Below are the code and all the weights of a small trained network. Each question names an input and a target symbol and asks about switching units off, where a switched-off unit gives its printed mean instead of its output.

import numpy as np


def w(rows, s, z=0):
    codes = np.array(rows[::2]) - 128.0
    scale = np.full(codes.shape[1], s)
    scale[-1] = z or s
    return codes * scale


def f(y):
    return y / 2 * (1 + np.tanh(0.7978845608 * (y + 0.044715 * y**3)))


def softmax(a):
    e = np.exp(a - a.max(-1, keepdims=True))
    return e / e.sum(-1, keepdims=True)


def log_softmax(a):
    a = a - a.max(-1, keepdims=True)
    return a - np.log(np.exp(a).sum(-1, keepdims=True))


def net(x, mask):
    ids = ['ΘΛΩαγδεζημπστφ'.index(c) for c in x.split()]
    T = len(ids)
    res = E[ids] + P[:T]
    u = 0
    for l in range(2):
        r = res
        for j in range(2):
            rows = slice(3 * j, 3 * j + 3)
            q, k, v = (r @ M[l][rows].T for M in (Q, K, V))
            z = softmax(np.where(np.tri(T) > 0, q @ k.T / 3**0.5, -1e9)) @ v
            o = O[l][rows]
            res = res + np.where(mask[u + j], z, o[:, -1]) @ o[:, :-1]
        u += 2
        y = f(res @ A[l][:, :-1].T + A[l][:, -1])
        res = res + np.where(mask[u : u + 4], y, B[l][:, -1]) @ B[l][:, :-1]
        u += 4
    return log_softmax(res[-1] @ U[:, :-1].T + U[:, -1])


Q, K, V, O, A, B = {}, {}, {}, {}, {}, {}
E = w([
[126,92,145,95,2,77,87,216,151],'Θ',
[84,73,143,126,227,185,108,135,100],'Λ',
[101,134,84,183,109,86,160,139,186],'Ω',
[141,147,75,124,41,123,122,111,99],'α',
[116,147,138,134,135,78,84,171,108],'γ',
[136,71,118,160,139,127,224,64,119],'δ',
[70,62,167,111,114,106,171,94,26],'ε',
[61,131,122,68,84,221,50,162,160],'ζ',
[225,107,140,151,128,92,130,161,103],'η',
[50,148,91,123,120,139,177,39,3],'μ',
[55,103,196,83,179,59,134,104,109],'π',
[160,53,160,103,164,124,146,93,91],'σ',
[188,126,143,103,119,134,152,91,146],'τ',
[28,61,103,135,108,91,145,95,159],'φ',
],0.011)
P = w([
[83,185,254,134,83,238,182,167,105],'0',
[191,174,123,90,129,171,80,60,126],'1',
[110,88,8,43,89,99,108,225,53],'2',
[108,143,225,233,76,81,16,118,94],'3',
[189,180,110,77,143,74,82,19,142],'4',
[84,90,15,49,104,107,127,242,60],'5',
],0.008)
Q[0] = w([
[37,69,40,67,198,155,93,113,131],'0.h1',
[145,158,166,184,138,252,29,91,185],'0.h1',
[162,153,204,174,136,116,90,15,57],'0.h1',
[129,172,159,133,70,137,64,53,169],'0.h2',
[106,153,142,176,146,189,134,154,176],'0.h2',
[134,197,152,94,154,105,160,102,181],'0.h2',
],0.021)
K[0] = w([
[82,94,186,197,158,187,148,190,105],'0.h1',
[124,94,65,149,153,182,4,148,130],'0.h1',
[161,118,60,134,232,84,98,97,94],'0.h1',
[112,144,68,122,103,109,41,82,147],'0.h2',
[96,112,97,149,117,166,119,168,163],'0.h2',
[103,153,127,140,105,80,149,108,209],'0.h2',
],0.024)
V[0] = w([
[55,200,140,147,164,80,86,131,181],'0.h1',
[106,131,196,137,207,50,71,114,141],'0.h1',
[168,2,124,72,56,92,119,89,132],'0.h1',
[171,174,145,243,73,154,115,182,71],'0.h2',
[80,103,204,80,72,141,200,138,124],'0.h2',
[83,76,148,216,73,156,134,56,182],'0.h2',
],0.0096)
O[0] = w([
[72,254,127,141,208,146,91,112,90,70],'0.h1',
[145,147,123,193,184,184,50,72,60,104],'0.h1',
[164,35,125,71,64,149,45,152,153,67],'0.h1',
[216,128,128,181,65,135,161,191,90,110],'0.h2',
[83,55,121,179,85,200,60,142,101,254],'0.h2',
[95,80,89,195,94,161,148,79,154,115],'0.h2',
],0.0062,0.0041)
A[0] = w([
[174,166,164,114,128,247,145,102,174,90],'0.n1',
[229,133,84,188,173,118,184,101,223,6],'0.n2',
[90,177,232,175,105,133,149,76,124,78],'0.n3',
[176,128,18,149,133,58,159,157,134,94],'0.n4',
],0.014,0.0024)
B[0] = w([
[201,187,57,206,103,209,44,134,186,224],'0.n1',
[49,144,231,1,133,109,190,104,176,150],'0.n2',
[174,48,196,106,94,113,201,147,146,253],'0.n3',
[93,117,163,77,165,160,102,131,89,207],'0.n4',
],0.0099,0.0045)
Q[1] = w([
[103,144,112,154,135,170,170,240,90],'1.h1',
[143,190,150,119,125,144,171,129,134],'1.h1',
[115,78,76,90,162,86,177,162,142],'1.h1',
[148,138,103,111,30,43,180,69,134],'1.h2',
[91,192,148,129,65,148,105,220,199],'1.h2',
[75,94,78,135,145,179,192,249,68],'1.h2',
],0.016)
K[1] = w([
[133,141,139,153,155,203,161,199,144],'1.h1',
[150,131,132,97,138,157,111,84,171],'1.h1',
[145,117,66,114,95,118,206,165,159],'1.h1',
[115,120,111,121,52,7,131,91,129],'1.h2',
[58,193,144,134,77,140,99,181,150],'1.h2',
[112,96,137,152,81,226,195,170,133],'1.h2',
],0.018)
V[1] = w([
[225,64,106,156,186,100,169,51,248],'1.h1',
[80,169,198,171,156,164,129,177,186],'1.h1',
[132,59,173,97,212,195,59,128,114],'1.h1',
[180,131,179,33,157,111,40,229,187],'1.h2',
[201,203,99,72,142,183,186,152,119],'1.h2',
[89,133,79,102,77,175,107,79,223],'1.h2',
],0.013)
O[1] = w([
[192,63,78,132,205,82,199,255,171,158],'1.h1',
[92,191,107,205,117,115,173,152,61,212],'1.h1',
[143,100,184,176,229,174,106,184,96,244],'1.h1',
[239,91,173,143,176,108,212,125,74,161],'1.h2',
[175,43,127,50,174,127,155,104,104,135],'1.h2',
[113,156,209,92,180,93,133,141,209,224],'1.h2',
],0.008,0.011)
A[1] = w([
[219,180,115,94,171,70,119,59,132,67],'1.n1',
[91,191,87,141,80,90,97,116,81,56],'1.n2',
[199,113,180,209,146,122,145,155,141,27],'1.n3',
[168,146,98,244,138,202,84,99,156,4],'1.n4',
],0.011,0.0026)
B[1] = w([
[82,166,56,160,108,170,151,197,121,181],'1.n1',
[202,93,136,176,183,140,184,43,179,169],'1.n2',
[93,134,100,167,82,115,110,1,150,255],'1.n3',
[210,138,124,24,76,43,122,174,125,201],'1.n4',
],0.0099,0.021)
U = w([
[103,196,166,92,151,77,180,129,122,120],'Θ',
[101,67,193,109,131,216,57,151,146,198],'Λ',
[104,155,62,199,134,161,98,188,83,201],'Ω',
[143,172,26,111,144,88,174,126,168,2],'α',
[133,222,106,162,179,197,79,129,182,166],'γ',
[159,141,100,123,154,168,172,90,108,27],'δ',
[166,120,143,187,2,129,125,163,176,211],'ε',
[172,46,177,98,160,108,188,168,184,52],'ζ',
[122,68,65,146,160,178,80,96,178,40],'η',
[108,115,194,157,153,111,97,69,126,106],'μ',
[145,103,96,40,91,211,158,160,114,175],'π',
[52,134,67,28,102,105,115,63,140,90],'σ',
[65,129,67,116,109,74,76,164,178,125],'τ',
[212,171,78,88,189,89,84,138,156,135],'φ',
],0.0052,0.0056)

Each question gives the input, a string of symbols that net reads in full, and the target symbol t.
The units are the heads (3 rows each of Q, K, V and O) and the neurons (one row each of A and B). Each row of codes is followed by its name. A weight is (code - 128) times the scale printed after its matrix; where a second scale follows, it is the last column's (O, A, B and U).
mask holds one flag per unit, layer by layer, with each layer's heads first. A switched-off unit (its flag False) gives its mean, the last column of its rows in O or B, instead of its output. The means were averaged over made-up inputs and are rounded, as every weight is.
A unit's drop is (log p(t) with every unit on - log p(t) with that unit switched off) / (log p(t) with every unit on - log p(t) with every unit switched off).
The circuit of an input: a set's keep is (log p(t) with only the set's units on - log p(t) with every unit switched off) / (log p(t) with every unit on - log p(t) with every unit switched off). Starting from all 12 units, units are removed one at a time, each time the one whose removal leaves the highest keep (on an exact tie, the one counted first), for as long as the keep stays at least 0.8.
circuit, biggest first: the units of the circuit, biggest drop first
top k neurons: the k neurons with the biggest drops, biggest first
top k neurons in layer l: the k neurons of layer l with the biggest drops, biggest first
which heads matter: for each layer, one digit per head in row order, 1 if its drop is at least 0.15 and else 0, layers parted by /
input τ φ ε τ ζ π, target ζ: which heads matter : 00 / 11
input σ α α Λ δ μ, target Λ: which heads matter : 11 / 10
input α ζ Ω α γ φ, target σ: circuit, biggest first : [1.h1]
input Λ δ ε Λ, target μ: circuit, biggest first : [1.n3, 1.h1, 0.h1]
input δ ζ ζ, target τ: which heads matter : 01 / 11
input π Λ η Λ Λ, target φ: which heads matter : 10 / 01
input ε Λ ζ τ σ, target η: which heads matter : 10 / 10
input γ Ω α, target δ: circuit, biggest first : [1.n2, 1.h1, 1.h2, 0.h1]
input φ α ζ Θ Λ, target φ: circuit, biggest first : [0.h1, 1.n4, 1.h2, 1.h1]
input σ Λ ζ π η, target δ: which heads matter : 01 / 01
input ζ τ ε, target Θ: which heads matter : 10 / 11
input ζ γ α, target Θ: circuit, biggest first : [0.n1, 1.h2, 1.h1, 0.n4]
input Θ η τ, target μ: which heads matter : 01 / 10
input τ τ Λ Λ Λ α, target ζ: circuit, biggest first : [0.n1, 1.h2, 0.n4]
input σ ε ε Λ Λ τ, target Λ: which heads matter : 10 / 10
input ζ ε α Λ, target ε: which heads matter : 10 / 01
input Λ φ σ Λ, target μ: which heads matter : 00 / 10
input φ α ζ ε, target ε: which heads matter : 00 / 01
input Λ ζ μ ζ, target μ: top 3 neurons : [1.n4, 1.n3, 0.n3]
input Λ Λ Ω, target Ω: top 2 neurons : [0.n1, 0.n3]
input ζ ε Λ, target Θ: circuit, biggest first : [0.n1, 1.h2, 1.h1, 0.h1]
input α τ Λ ζ Λ σ, target σ: circuit, biggest first : [1.h1, 0.h2]
input Ω φ σ ζ α δ, target α: circuit, biggest first : [1.h1, 0.h1, 0.n3]
input σ α α, target Λ: top 2 neurons in layer 0 : [0.n1, 0.n4]
